Below is a small trained network, with its code and all its weights. Each question gives an input and a class and asks what happens when units are switched off, that is, made to give their printed mean instead of their output.

import numpy as np


def w(rows, s, z=0):
    codes = np.array(rows[::2]) - 128.0
    scale = np.full(codes.shape[1], s)
    scale[-1] = z or s
    return codes * scale


def f(y):
    return y / 2 * (1 + np.tanh(0.7978845608 * (y + 0.044715 * y**3)))


def log_softmax(a):
    a = a - a.max(-1, keepdims=True)
    return a - np.log(np.exp(a).sum(-1, keepdims=True))


def net(x, mask):
    res = np.array(x, float).reshape(1, 7) / 4 @ E
    y = f(res @ A[0][:, :-1].T + A[0][:, -1])
    res = res + np.where(mask, y, B[0][:, -1]) @ B[0][:, :-1]
    return log_softmax(res[-1] @ U[:, :-1].T + U[:, -1])


A, B = {}, {}
E = w([
[116,52,93,136,125,79,254],'x0',
[152,101,21,122,96,131,64],'x1',
[46,119,141,156,78,47,100],'x2',
[173,79,109,172,80,139,98],'x3',
[40,56,123,90,96,235,108],'x4',
[169,70,162,107,87,74,69],'x5',
[131,141,139,245,115,148,80],'x6',
],0.012)
A[0] = w([
[89,108,122,15,207,180,155,191],'n1',
[46,2,184,139,94,124,30,153],'n2',
[214,230,70,190,165,183,56,165],'n3',
[134,114,149,182,199,51,200,213],'n4',
[221,80,141,46,151,96,237,254],'n5',
[55,76,55,137,125,158,222,159],'n6',
[156,34,48,149,81,68,20,233],'n7',
[111,98,188,200,179,42,117,114],'n8',
[65,106,130,102,83,184,151,69],'n9',
[169,205,194,89,166,87,73,216],'n10',
[164,53,164,162,51,156,24,117],'n11',
[72,190,184,128,205,108,173,162],'n12',
],0.0084,0.0049)
B[0] = w([
[118,178,127,57,165,195,132,239],'n1',
[102,147,120,56,1,112,78,236],'n2',
[198,111,127,215,159,192,69,247],'n3',
[113,135,133,194,120,34,198,211],'n4',
[237,130,114,43,106,131,254,253],'n5',
[29,93,44,187,163,133,176,218],'n6',
[135,135,50,129,70,67,40,248],'n7',
[131,116,173,144,83,93,145,194],'n8',
[93,114,142,123,96,202,161,176],'n9',
[151,169,184,131,195,98,56,231],'n10',
[149,69,173,102,49,142,41,228],'n11',
[60,171,210,114,181,89,135,211],'n12',
],0.0088,0.013)
U = w([
[128,93,130,109,58,128,37,191],'0',
[195,174,155,25,202,181,185,7],'1',
[111,203,29,74,149,73,101,150],'2',
[100,216,253,173,156,70,136,157],'3',
[84,132,72,188,222,167,187,35],'4',
[244,150,148,240,164,216,62,177],'5',
[2,122,130,117,152,238,136,184],'6',
[188,46,101,194,87,79,230,33],'7',
],0.0092,0.002)

Each question gives the input, the list of numbers given to net, and the class t.
The units are the neurons (one row each of A and B). Each row of codes is followed by its name. A weight is (code - 128) times the scale printed after its matrix; where a second scale follows, it is the last column's (A, B and U).
mask holds one flag per neuron, in row order. A switched-off neuron (its flag False) gives its mean, the last column of its row in B, instead of its output. The means were averaged over made-up inputs and are rounded, as every weight is.
A unit's drop is (log p(t) with every unit on - log p(t) with that unit switched off) / (log p(t) with every unit on - log p(t) with every unit switched off).
The circuit of an input: a set's keep is (log p(t) with only the set's units on - log p(t) with every unit switched off) / (log p(t) with every unit on - log p(t) with every unit switched off). Starting from all 12 units, units are removed one at a time, each time the one whose removal leaves the highest keep (on an exact tie, the one counted first), for as long as the keep stays at least 0.8.
units of the circuit, in order: the units of the circuit, biggest drop first
k most important neurons: the k neurons with the biggest drops, biggest first
drop when u is switched off: that unit's drop, to one decimal
input [4,5,-7,0,4,1,-2], class 1: 3 most important neurons -> (n5, n1, n4)
input [5,-5,-3,-1,3,8,-1], class 1: 3 most important neurons -> (n5, n7, n1)
input [5,2,-7,-1,2,-8,7], class 4: units of the circuit, in order -> (n6)
input [8,7,1,2,4,5,-8], class 2: 2 most important neurons -> (n7, n1)
input [5,0,-1,-4,3,-1,1], class 4: 2 most important neurons -> (n6, n2)
input [3,5,1,4,0,-2,-1], class 2: 2 most important neurons -> (n7, n3)
input [-1,2,-3,-6,1,-2,3], class 5: 4 most important neurons -> (n5, n3, n6, n2)
input [3,6,-4,-8,-7,6,4], class 5: 2 most important neurons -> (n3, n10)
input [-6,-4,-5,-2,-6,0,-1], class 5: 3 most important neurons -> (n3, n2, n8)
input [-4,-7,-5,5,-4,8,-4], class 1: 3 most important neurons -> (n5, n3, n7)
input [-4,-3,1,8,-7,8,6], class 0: 2 most important neurons -> (n11, n7)
input [1,-4,0,-5,6,6,-1], class 6: drop when n2 is switched off -> 0.1
input [1,7,-4,-1,-8,-1,1], class 5: drop when n3 is switched off -> 0.5
input [-5,4,-1,-1,-1,2,3], class 5: units of the circuit, in order -> (n3)
input [0,3,-3,0,-1,7,-6], class 1: drop when n5 is switched off -> 1.1
